Below are the code and all the weights of a small trained network. Each question names an input and a target symbol and asks about switching units off, where a switched-off unit gives its printed mean instead of its output.

import numpy as np


def w(rows, s, z=0):
    codes = np.array(rows[::2]) - 128.0
    scale = np.full(codes.shape[1], s)
    scale[-1] = z or s
    return codes * scale


def f(y):
    return y / 2 * (1 + np.tanh(0.7978845608 * (y + 0.044715 * y**3)))


def softmax(a):
    e = np.exp(a - a.max(-1, keepdims=True))
    return e / e.sum(-1, keepdims=True)


def log_softmax(a):
    a = a - a.max(-1, keepdims=True)
    return a - np.log(np.exp(a).sum(-1, keepdims=True))


def net(x, mask):
    ids = ['αγδεμπσφψ'.index(c) for c in x.split()]
    T = len(ids)
    res = E[ids] + P[:T]
    u = 0
    for l in range(2):
        q, k, v = (res @ M[l].T for M in (Q, K, V))
        z = softmax(np.where(np.tri(T) > 0, q @ k.T / 2**0.5, -1e9)) @ v
        res = res + np.where(mask[u], z, O[l][:, -1]) @ O[l][:, :-1]
        u += 1
        y = f(res @ A[l][:, :-1].T + A[l][:, -1])
        res = res + np.where(mask[u : u + 12], y, B[l][:, -1]) @ B[l][:, :-1]
        u += 12
    return log_softmax(res[-1] @ U[:, :-1].T + U[:, -1])


Q, K, V, O, A, B = {}, {}, {}, {}, {}, {}
E = w([
[116,143,137,84,96,35,79,110,172,99,82,120],'α',
[108,90,110,48,131,81,136,175,109,121,120,128],'γ',
[120,149,151,146,59,70,94,82,71,116,74,63],'δ',
[89,157,97,83,147,140,136,152,132,214,116,154],'ε',
[75,153,200,128,121,95,173,121,185,133,165,97],'μ',
[154,195,86,130,152,129,61,103,108,192,112,63],'π',
[97,137,195,252,113,162,153,214,198,85,178,137],'σ',
[179,161,192,83,144,102,155,106,183,32,131,162],'φ',
[157,153,121,197,57,125,183,178,108,75,102,153],'ψ',
],0.021)
P = w([
[129,80,165,117,215,199,89,166,210,103,11,120],'0',
[102,64,138,119,126,183,107,130,198,110,62,107],'1',
[123,83,126,96,125,149,143,157,220,133,96,91],'2',
[78,113,116,133,73,213,113,110,129,110,82,94],'3',
[118,112,120,98,108,178,124,143,169,129,127,97],'4',
[111,123,114,121,105,151,132,131,144,118,121,114],'5',
[124,132,112,111,110,146,108,130,140,117,143,112],'6',
[120,146,112,126,108,127,111,120,125,116,137,130],'7',
[143,152,119,118,108,126,108,127,123,123,162,135],'8',
[124,168,108,145,95,115,96,99,91,110,146,156],'9',
[146,182,122,118,109,121,96,111,92,129,170,161],'10',
[130,198,118,149,105,107,97,97,61,113,154,179],'11',
[141,196,112,149,104,98,85,83,44,110,164,169],'12',
[156,210,130,151,112,59,111,84,56,124,166,185],'13',
],0.012)
Q[0] = w([
[174,38,98,194,170,106,166,63,147,162,106,173],'0.h1',
[167,136,138,83,79,254,96,104,142,97,201,144],'0.h1',
],0.0099)
K[0] = w([
[93,87,146,121,154,152,160,158,149,129,5,64],'0.h1',
[161,50,117,110,81,168,125,106,199,144,98,95],'0.h1',
],0.018)
V[0] = w([
[202,255,115,222,129,201,189,121,217,111,89,100],'0.h1',
[250,117,213,46,106,132,107,69,93,25,91,43],'0.h1',
],0.0086)
O[0] = w([
[25,132,84,218,178,184,109,253,63,96,116,134,2],'0.h1',
[4,141,26,205,112,52,234,34,102,8,54,137,223],'0.h1',
],0.0048,0.003)
A[0] = w([
[254,162,158,151,165,235,152,26,199,93,119,92,34],'0.n1',
[172,129,157,210,147,144,182,115,121,110,187,135,31],'0.n2',
[162,68,127,185,126,148,206,67,162,137,136,203,101],'0.n3',
[164,124,138,162,195,167,131,23,142,154,142,61,3],'0.n4',
[112,149,119,139,108,197,152,122,224,152,85,178,60],'0.n5',
[133,121,73,177,102,187,164,136,136,201,183,180,135],'0.n6',
[78,76,76,115,137,136,171,93,165,208,119,164,123],'0.n7',
[113,119,112,124,99,62,82,154,154,132,145,145,27],'0.n8',
[223,130,106,161,103,163,162,134,101,101,135,152,77],'0.n9',
[193,90,173,204,169,114,102,126,103,73,73,51,110],'0.n10',
[132,87,152,126,64,168,92,96,144,132,56,125,217],'0.n11',
[157,116,159,159,150,147,81,188,91,101,93,131,5],'0.n12',
],0.0092,0.0026)
B[0] = w([
[36,177,114,220,177,82,137,186,111,90,43,190,124],'0.n1',
[142,161,148,95,136,169,5,98,55,98,49,118,170],'0.n2',
[121,130,146,156,86,156,55,183,116,160,121,80,129],'0.n3',
[135,179,119,190,114,119,211,188,215,73,160,109,115],'0.n4',
[113,103,74,99,206,99,71,146,137,197,160,221,179],'0.n5',
[148,103,157,110,98,63,164,101,89,45,99,78,179],'0.n6',
[45,137,81,182,110,165,85,26,84,88,83,51,202],'0.n7',
[102,102,126,130,130,249,97,123,46,146,131,130,244],'0.n8',
[134,155,100,107,53,164,66,71,255,188,155,182,141],'0.n9',
[109,193,150,46,135,83,125,226,156,175,125,106,179],'0.n10',
[187,96,128,67,186,99,128,171,200,170,171,113,254],'0.n11',
[104,107,70,118,86,143,149,28,130,118,147,102,148],'0.n12',
],0.0086,0.0039)
Q[1] = w([
[120,146,176,44,103,66,132,46,92,156,141,113],'1.h1',
[247,47,65,184,90,159,178,64,172,140,113,194],'1.h1',
],0.013)
K[1] = w([
[108,206,166,121,132,57,124,65,41,162,230,136],'1.h1',
[56,1,122,34,155,111,159,136,163,175,31,65],'1.h1',
],0.016)
V[1] = w([
[61,151,237,194,211,117,150,69,142,149,206,67],'1.h1',
[224,254,78,187,176,128,174,99,154,229,94,12],'1.h1',
],0.0087)
O[1] = w([
[88,87,172,106,253,36,95,155,98,35,178,93,3],'1.h1',
[104,205,106,30,106,194,133,161,179,61,214,168,59],'1.h1',
],0.0057,0.0044)
A[1] = w([
[238,67,170,97,155,162,110,172,185,58,76,255,41],'1.n1',
[77,158,143,200,98,184,132,133,161,155,187,140,69],'1.n2',
[84,160,145,136,95,156,75,168,151,79,167,141,71],'1.n3',
[152,90,118,105,42,79,197,128,57,122,205,134,102],'1.n4',
[164,151,54,105,150,115,208,52,163,46,94,136,111],'1.n5',
[199,90,161,72,136,144,126,97,144,174,196,96,33],'1.n6',
[192,59,181,116,118,104,134,95,115,107,31,213,58],'1.n7',
[161,147,147,188,177,147,148,154,119,33,176,114,8],'1.n8',
[63,118,19,156,175,121,122,46,92,156,161,175,124],'1.n9',
[180,122,159,84,248,118,117,91,103,75,123,97,3],'1.n10',
[204,180,87,178,187,137,147,65,176,158,110,53,39],'1.n11',
[117,205,100,138,136,34,186,80,92,238,243,137,138],'1.n12',
],0.0089,0.0036)
B[1] = w([
[111,170,107,176,144,153,126,124,167,146,85,150,164],'1.n1',
[98,67,187,109,173,62,118,150,153,101,169,149,167],'1.n2',
[171,75,103,172,148,169,155,126,117,128,128,62,189],'1.n3',
[144,191,150,94,162,127,123,132,151,156,146,157,217],'1.n4',
[106,110,151,165,70,107,87,149,68,133,111,58,237],'1.n5',
[142,166,126,143,144,111,136,28,81,89,113,163,203],'1.n6',
[134,95,112,103,183,213,150,99,162,105,141,97,254],'1.n7',
[117,164,76,34,81,120,103,115,113,156,80,169,148],'1.n8',
[211,192,158,88,162,126,140,100,198,129,117,196,190],'1.n9',
[90,130,137,186,60,147,157,72,178,207,185,132,203],'1.n10',
[91,143,144,122,118,186,127,210,105,1,197,112,142],'1.n11',
[105,36,101,134,141,168,124,124,161,96,106,90,207],'1.n12',
],0.0087,0.0065)
U = w([
[98,111,107,126,166,175,52,85,231,145,65,108,219],'α',
[125,57,87,122,125,199,149,1,99,135,108,102,215],'γ',
[126,149,145,58,80,97,116,88,57,149,106,111,108],'δ',
[171,151,108,66,193,159,108,39,72,177,133,195,180],'ε',
[60,98,138,164,171,125,148,62,139,171,191,169,119],'μ',
[110,141,50,133,197,217,130,112,127,84,163,124,2],'π',
[196,49,169,166,215,171,56,167,52,181,99,142,89],'σ',
[98,152,56,192,224,125,195,71,96,71,51,184,52],'φ',
[145,117,109,189,49,211,164,121,168,182,110,203,92],'ψ',
],0.0045,0.0049)

Each question gives the input, a string of symbols that net reads in full, and the target symbol t.
The units are the heads (2 rows each of Q, K, V and O) and the neurons (one row each of A and B). Each row of codes is followed by its name. A weight is (code - 128) times the scale printed after its matrix; where a second scale follows, it is the last column's (O, A, B and U).
mask holds one flag per unit, layer by layer, with each layer's heads first. A switched-off unit (its flag False) gives its mean, the last column of its rows in O or B, instead of its output. The means were averaged over made-up inputs and are rounded, as every weight is.
A unit's drop is (log p(t) with every unit on - log p(t) with that unit switched off) / (log p(t) with every unit on - log p(t) with every unit switched off).
The circuit of an input: a set's keep is (log p(t) with only the set's units on - log p(t) with every unit switched off) / (log p(t) with every unit on - log p(t) with every unit switched off). Starting from the 12 units with the biggest drops (on a tie, the unit counted first), units are removed one at a time, each time the one whose removal leaves the highest keep (on an exact tie, the one counted first), for as long as the keep stays at least 0.8.
circuit, biggest first: the units of the circuit, biggest drop first
unit that matters most: the unit with the biggest drop
k most important neurons: the k neurons with the biggest drops, biggest first
k most important neurons of layer l: the k neurons of layer l with the biggest drops, biggest first
input γ γ μ ε γ ε γ ε μ α π μ, target π: circuit, biggest first : [1.h1 0.n4]
input ε α α δ γ α, target δ: most important neuron of layer 1 : [1.n5]
input γ α μ γ γ γ ε α γ, target ε: circuit, biggest first : [0.h1 1.n4 1.n6]
input γ α δ, target δ: 2 most important neurons : [1.n5 1.n7]
input σ γ α γ γ α γ μ α γ, target μ: circuit, biggest first : [1.h1 1.n10]
input ε γ σ φ α γ ε γ π γ α γ γ γ, target γ: circuit, biggest first : [0.h1 1.n12]
input γ α γ μ μ α γ ε α ψ μ ε, target ψ: circuit, biggest first : [1.h1 0.n9]
input γ α φ ε μ π ε, target π: 2 most important neurons : [1.n3 0.n4]
input γ σ π, target σ: circuit, biggest first : [0.h1 1.h1]
input ε ψ α γ μ π α α γ α γ α, target γ: circuit, biggest first : [0.h1 1.n7 1.h1 0.n8]
input ε α ε γ σ φ γ α ε γ π γ, target π: circuit, biggest first : [1.h1 1.n3]
input γ ψ ψ φ, target ψ: 2 most important neurons : [0.n9 0.n7]
input α α μ φ α γ ε π γ γ γ α ψ α, target ψ: circuit, biggest first : [1.h1 0.h1 0.n9 0.n2]
input γ γ γ ε, target ε: circuit, biggest first : [0.n5 1.n6 0.h1]
input π ψ δ ε φ α φ δ ε, target φ: unit that matters most : 0.h1
input π δ δ γ γ ψ γ γ γ μ α α σ, target σ: circuit, biggest first : [0.n2 1.h1]
input σ ε α, target σ: circuit, biggest first : [0.h1 1.h1]
input α π ε γ γ γ δ α ψ γ, target ψ: 2 most important neurons of layer 0 : [0.n9 0.n2]
input γ γ ε, target ε: 3 most important neurons : [0.n5 1.n9 0.n7]
input γ μ α δ, target μ: 3 most important neurons : [0.n11 0.n10 1.n10]
input δ γ γ π α γ γ γ σ σ δ, target σ: circuit, biggest first : [0.h1]
input μ ψ γ δ μ ψ ε π π γ ε, target π: circuit, biggest first : [1.h1 1.n3]
input ε α ψ γ σ γ γ γ ε α, target ε: 2 most important neurons : [1.n6 0.n11]
input γ π ε ε δ γ π γ, target π: circuit, biggest first : [1.h1 0.n4]
input ε α γ φ ε ε γ γ δ α, target δ: 3 most important neurons : [1.n5 1.n7 0.n5]
input σ ε μ, target σ: 2 most important neurons : [0.n2 0.n5]
input γ ε γ γ ε π ε μ γ μ δ, target μ: 2 most important neurons : [0.n11 1.n10]
input γ γ ψ γ ψ α ε ψ γ γ γ γ γ γ, target γ: unit that matters most : 1.n12
input γ γ ε π μ δ ε α γ γ γ α α φ, target φ: 2 most important neurons of layer 0 : [0.n1 0.n11]
input ψ γ α α γ γ α α ε σ, target σ: 3 most important neurons of layer 0 : [0.n2 0.n3 0.n5]
